Here is a tiny trained network, its code and every weight. The questions are about switching its units off for an input and a target symbol, where a switched-off unit gives its printed mean instead of its output.

import numpy as np


def w(rows, s, z=0):
    codes = np.array(rows[::2]) - 128.0
    scale = np.full(codes.shape[1], s)
    scale[-1] = z or s
    return codes * scale


def norm(h):
    return h / np.sqrt((h * h).mean(-1, keepdims=True) + 1e-5)


def f(y):
    return np.maximum(y, 0)


def softmax(a):
    e = np.exp(a - a.max(-1, keepdims=True))
    return e / e.sum(-1, keepdims=True)


def log_softmax(a):
    a = a - a.max(-1, keepdims=True)
    return a - np.log(np.exp(a).sum(-1, keepdims=True))


def net(x, mask):
    ids = ['ΦΩαβεζη'.index(c) for c in x.split()]
    T = len(ids)
    res = E[ids] + P[:T]
    u = 0
    for l in range(2):
        r = norm(res)
        for j in range(2):
            rows = slice(2 * j, 2 * j + 2)
            q, k, v = (r @ M[l][rows].T for M in (Q, K, V))
            z = softmax(np.where(np.tri(T) > 0, q @ k.T / 2**0.5, -1e9)) @ v
            o = O[l][rows]
            res = res + np.where(mask[u + j], z, o[:, -1]) @ o[:, :-1]
        u += 2
        y = f(norm(res) @ A[l][:, :-1].T + A[l][:, -1])
        res = res + np.where(mask[u : u + 12], y, B[l][:, -1]) @ B[l][:, :-1]
        u += 12
    return log_softmax(norm(res)[-1] @ U[:, :-1].T + U[:, -1])


Q, K, V, O, A, B = {}, {}, {}, {}, {}, {}
E = w([
[126,134,115,37,157,63,120,170,119,190,127],'Φ',
[66,161,104,71,233,175,140,102,150,80,121],'Ω',
[145,143,5,204,105,113,33,104,170,99,144],'α',
[158,133,89,111,173,155,119,147,39,184,87],'β',
[70,140,132,157,112,105,158,157,169,135,64],'ε',
[48,212,140,169,53,111,220,146,53,112,167],'ζ',
[92,165,145,103,203,102,65,107,204,107,111],'η',
],0.024)
P = w([
[99,126,149,148,29,151,154,88,132,117,112],'0',
[98,108,183,199,120,193,72,174,115,161,101],'1',
[58,89,162,166,195,174,72,99,116,142,85],'2',
[91,42,115,115,110,106,158,141,73,104,123],'3',
[152,168,192,160,114,175,151,148,154,139,79],'4',
[103,136,79,142,174,137,87,68,137,149,97],'5',
[117,57,98,120,95,67,169,165,120,73,109],'6',
[153,127,174,114,144,173,161,140,118,193,34],'7',
[91,160,121,4,163,123,63,98,148,118,151],'8',
[101,47,138,105,163,89,193,142,134,106,150],'9',
[186,122,129,89,136,158,151,127,169,181,28],'10',
[106,160,81,85,230,140,63,80,143,140,121],'11',
],0.013)
Q[0] = w([
[159,124,122,114,27,144,151,247,103,164,195],'0.h1',
[76,120,154,164,69,140,152,51,147,83,174],'0.h1',
[195,167,120,110,115,121,138,219,153,157,2],'0.h2',
[99,29,69,124,155,104,148,239,119,84,139],'0.h2',
],0.0069)
K[0] = w([
[100,134,63,143,175,164,2,77,118,112,132],'0.h1',
[115,177,131,140,101,113,77,162,207,160,115],'0.h1',
[83,201,68,157,145,104,185,132,93,114,137],'0.h2',
[112,161,102,64,165,103,120,166,97,66,125],'0.h2',
],0.0082)
V[0] = w([
[53,148,114,40,63,211,19,27,165,75,102],'0.h1',
[101,206,61,118,129,140,173,190,201,132,168],'0.h1',
[173,147,167,180,60,167,92,71,171,203,91],'0.h2',
[209,3,142,109,51,163,147,143,213,193,18],'0.h2',
],0.0044)
O[0] = w([
[104,163,139,113,128,161,121,113,168,96,179,139],'0.h1',
[143,109,111,108,172,140,96,86,108,114,111,210],'0.h1',
[102,187,215,84,129,140,52,142,153,58,202,82],'0.h2',
[11,77,61,118,82,106,55,114,118,206,46,8],'0.h2',
],0.011,0.0018)
A[0] = w([
[144,132,138,170,154,57,22,128,161,183,123,83],'0.n1',
[142,125,247,238,62,172,108,70,83,181,109,49],'0.n2',
[220,181,138,136,163,95,96,94,113,224,82,82],'0.n3',
[170,170,127,122,207,226,136,140,115,171,200,101],'0.n4',
[158,60,147,129,61,92,94,114,180,82,221,4],'0.n5',
[164,226,178,37,100,153,146,167,150,136,126,13],'0.n6',
[147,161,27,163,97,140,253,101,55,61,136,158],'0.n7',
[134,197,129,193,98,219,106,99,167,120,166,176],'0.n8',
[83,162,200,233,159,139,5,253,130,141,152,121],'0.n9',
[92,103,154,30,114,183,81,188,160,193,69,143],'0.n10',
[62,137,131,64,179,76,195,110,103,105,186,238],'0.n11',
[190,91,123,5,85,132,205,94,187,166,153,80],'0.n12',
],0.0065,0.003)
B[0] = w([
[227,136,166,134,167,85,165,182,50,9,24,204],'0.n1',
[210,144,117,142,254,184,89,203,178,189,71,156],'0.n2',
[103,155,127,142,227,140,119,3,128,70,186,207],'0.n3',
[75,81,109,178,94,177,100,143,38,227,221,186],'0.n4',
[151,96,98,186,69,133,244,51,28,145,123,142],'0.n5',
[138,206,46,124,238,200,77,128,227,165,144,164],'0.n6',
[77,61,198,127,153,203,160,163,86,15,116,231],'0.n7',
[121,206,151,173,154,197,140,188,102,173,65,206],'0.n8',
[244,177,112,201,144,170,142,174,54,212,109,208],'0.n9',
[106,197,126,124,137,5,151,118,53,171,111,235],'0.n10',
[243,132,38,80,69,172,77,227,94,8,116,255],'0.n11',
[99,208,123,119,161,154,210,226,249,223,83,164],'0.n12',
],0.0062,0.0056)
Q[1] = w([
[71,253,96,143,146,174,100,128,235,196,130],'1.h1',
[88,68,61,50,44,101,119,103,184,122,187],'1.h1',
[100,232,165,136,145,189,59,71,163,149,160],'1.h2',
[208,100,66,125,200,107,119,237,79,65,113],'1.h2',
],0.0066)
K[1] = w([
[137,136,215,51,223,28,86,123,238,143,56],'1.h1',
[114,160,106,74,73,253,75,173,34,198,191],'1.h1',
[114,64,183,234,106,175,54,90,107,145,92],'1.h2',
[81,168,98,37,194,191,166,213,83,74,163],'1.h2',
],0.0055)
V[1] = w([
[99,121,85,192,37,141,203,202,131,188,137],'1.h1',
[79,110,98,180,213,130,165,147,190,95,43],'1.h1',
[80,200,170,105,55,106,143,144,100,77,148],'1.h2',
[2,110,122,126,116,153,122,84,96,103,99],'1.h2',
],0.0086)
O[1] = w([
[200,75,88,137,71,151,176,153,211,160,246,130],'1.h1',
[145,99,18,102,79,161,119,183,153,108,2,254],'1.h1',
[89,92,170,171,55,49,194,169,131,19,238,148],'1.h2',
[67,136,155,183,244,175,172,120,98,38,129,146],'1.h2',
],0.0094,0.0095)
A[1] = w([
[77,176,131,178,144,152,68,94,168,171,70,134],'1.n1',
[183,146,112,142,96,82,139,162,200,160,182,87],'1.n2',
[156,142,121,111,145,231,54,113,169,177,76,60],'1.n3',
[144,99,127,143,56,127,197,80,158,91,230,108],'1.n4',
[13,144,150,140,183,107,124,111,185,96,112,128],'1.n5',
[117,89,104,153,72,168,70,118,68,113,189,242],'1.n6',
[196,151,108,144,93,217,52,100,99,132,133,139],'1.n7',
[134,117,106,155,53,148,178,132,157,62,157,228],'1.n8',
[131,167,143,175,113,125,169,210,134,204,136,56],'1.n9',
[85,115,108,129,180,199,82,2,198,147,137,62],'1.n10',
[165,126,64,146,157,95,167,154,119,168,119,224],'1.n11',
[136,100,154,169,216,96,139,141,144,205,175,4],'1.n12',
],0.0091,0.0022)
B[1] = w([
[218,171,152,214,80,51,96,197,134,121,129,210],'1.n1',
[118,106,104,118,160,216,173,144,183,230,83,159],'1.n2',
[112,119,121,106,31,36,126,106,103,221,158,226],'1.n3',
[163,75,138,57,201,69,152,146,4,174,180,165],'1.n4',
[40,143,74,175,54,145,131,165,124,165,153,176],'1.n5',
[118,50,197,40,52,154,63,100,122,131,69,177],'1.n6',
[89,139,133,75,153,107,122,12,112,175,116,202],'1.n7',
[92,121,177,81,214,77,149,90,144,118,105,224],'1.n8',
[79,77,72,57,128,192,135,1,235,77,100,184],'1.n9',
[124,68,61,138,75,60,66,137,56,166,168,146],'1.n10',
[185,71,138,116,75,187,83,142,130,35,154,253],'1.n11',
[100,133,130,86,177,197,206,80,131,78,187,138],'1.n12',
],0.008,0.0079)
U = w([
[180,75,137,130,161,2,175,200,89,92,186,254],'Φ',
[9,96,40,176,190,88,151,136,167,163,170,140],'Ω',
[165,161,99,151,77,134,74,149,154,86,194,193],'α',
[125,104,138,108,152,116,154,50,121,170,102,171],'β',
[141,57,75,99,42,140,146,174,184,144,99,28],'ε',
[141,112,124,154,224,235,175,112,168,28,96,27],'ζ',
[133,167,203,176,208,92,170,153,94,160,38,81],'η',
],0.0072,0.0016)

Each question gives the input, a string of symbols that net reads in full, and the target symbol t.
The units are the heads (2 rows each of Q, K, V and O) and the neurons (one row each of A and B). Each row of codes is followed by its name. A weight is (code - 128) times the scale printed after its matrix; where a second scale follows, it is the last column's (O, A, B and U).
mask holds one flag per unit, layer by layer, with each layer's heads first. A switched-off unit (its flag False) gives its mean, the last column of its rows in O or B, instead of its output. The means were averaged over made-up inputs and are rounded, as every weight is.
A unit's drop is (log p(t) with every unit on - log p(t) with that unit switched off) / (log p(t) with every unit on - log p(t) with every unit switched off).
The circuit of an input: a set's keep is (log p(t) with only the set's units on - log p(t) with every unit switched off) / (log p(t) with every unit on - log p(t) with every unit switched off). Starting from the 12 units with the biggest drops (on a tie, the unit counted first), units are removed one at a time, each time the one whose removal leaves the highest keep (on an exact tie, the one counted first), for as long as the keep stays at least 0.8.
units of the circuit, in order: the units of the circuit, biggest drop first
unit that matters most: the unit with the biggest drop
top k neurons: the k neurons with the biggest drops, biggest first
top k neurons in layer l: the k neurons of layer l with the biggest drops, biggest first
which heads matter: for each layer, one digit per head in row order, 1 if its drop is at least 0.15 and else 0, layers parted by /
input ε β α ε ε Φ α ε ζ Ω α, target ζ: units of the circuit, in order : (0.n1 1.h2 0.h2)
input α ε η α α, target η: units of the circuit, in order : (1.h1 0.n8)
input η α ζ β Ω ε β, target ζ: unit that matters most : 1.n3
input α Ω ε α α Ω, target ε: units of the circuit, in order : (1.h1 1.n3 0.n4)
input ε α ε α Ω, target ε: units of the circuit, in order : (1.h1 1.n3)
input Ω α α α Ω, target α: which heads matter : 00 / 00
input η β β ζ α ε α, target Φ: which heads matter : 00 / 01
input ζ α ε Φ Φ η ζ Ω, target η: which heads matter : 00 / 10
input α β β α, target β: top 2 neurons : (1.n7 0.n5)
input β ζ Ω ζ β α ζ ζ η Φ, target ε: top 2 neurons : (0.n11 0.n12)
input ε ε α ζ ε Ω, target Ω: which heads matter : 01 / 01
input α α ζ, target ζ: top 2 neurons : (0.n8 1.n9)
input Ω β β β β, target β: units of the circuit, in order : (1.n3 1.n7 0.n3)
input ε α ζ η Φ β α Φ ε β, target ε: unit that matters most : 1.h2
input η ζ Φ ζ α β η, target Φ: top 2 neurons in layer 1 : (1.n9 1.n4)
input β α ε β β ζ Φ Ω Φ η, target ε: which heads matter : 11 / 01
input Φ α α ε Φ ζ β β ζ ε, target Φ: top 2 neurons : (1.n4 0.n11)
input Φ Ω ε, target ε: which heads matter : 00 / 10
input β ε ζ Φ Φ, target ζ: top 2 neurons in layer 0 : (0.n6 0.n3)
input Φ ε β ε ζ Φ α Φ ζ α, target Φ: units of the circuit, in order : (1.n4 1.h1 1.h2)
input β β Φ Φ Φ ζ η Ω, target η: units of the circuit, in order : (1.h1)
input ε ζ η η Φ Ω, target Ω: units of the circuit, in order : (1.n5 1.n10)
input α ε ε Ω ζ Ω α, target ζ: which heads matter : 00 / 01
input ζ α Φ β ε Ω η α, target η: which heads matter : 00 / 10
input Φ η η Ω α β ε, target ζ: which heads matter : 01 / 00
input η β Φ Ω Ω β ε β, target ε: top 2 neurons in layer 0 : (0.n11 0.n1)
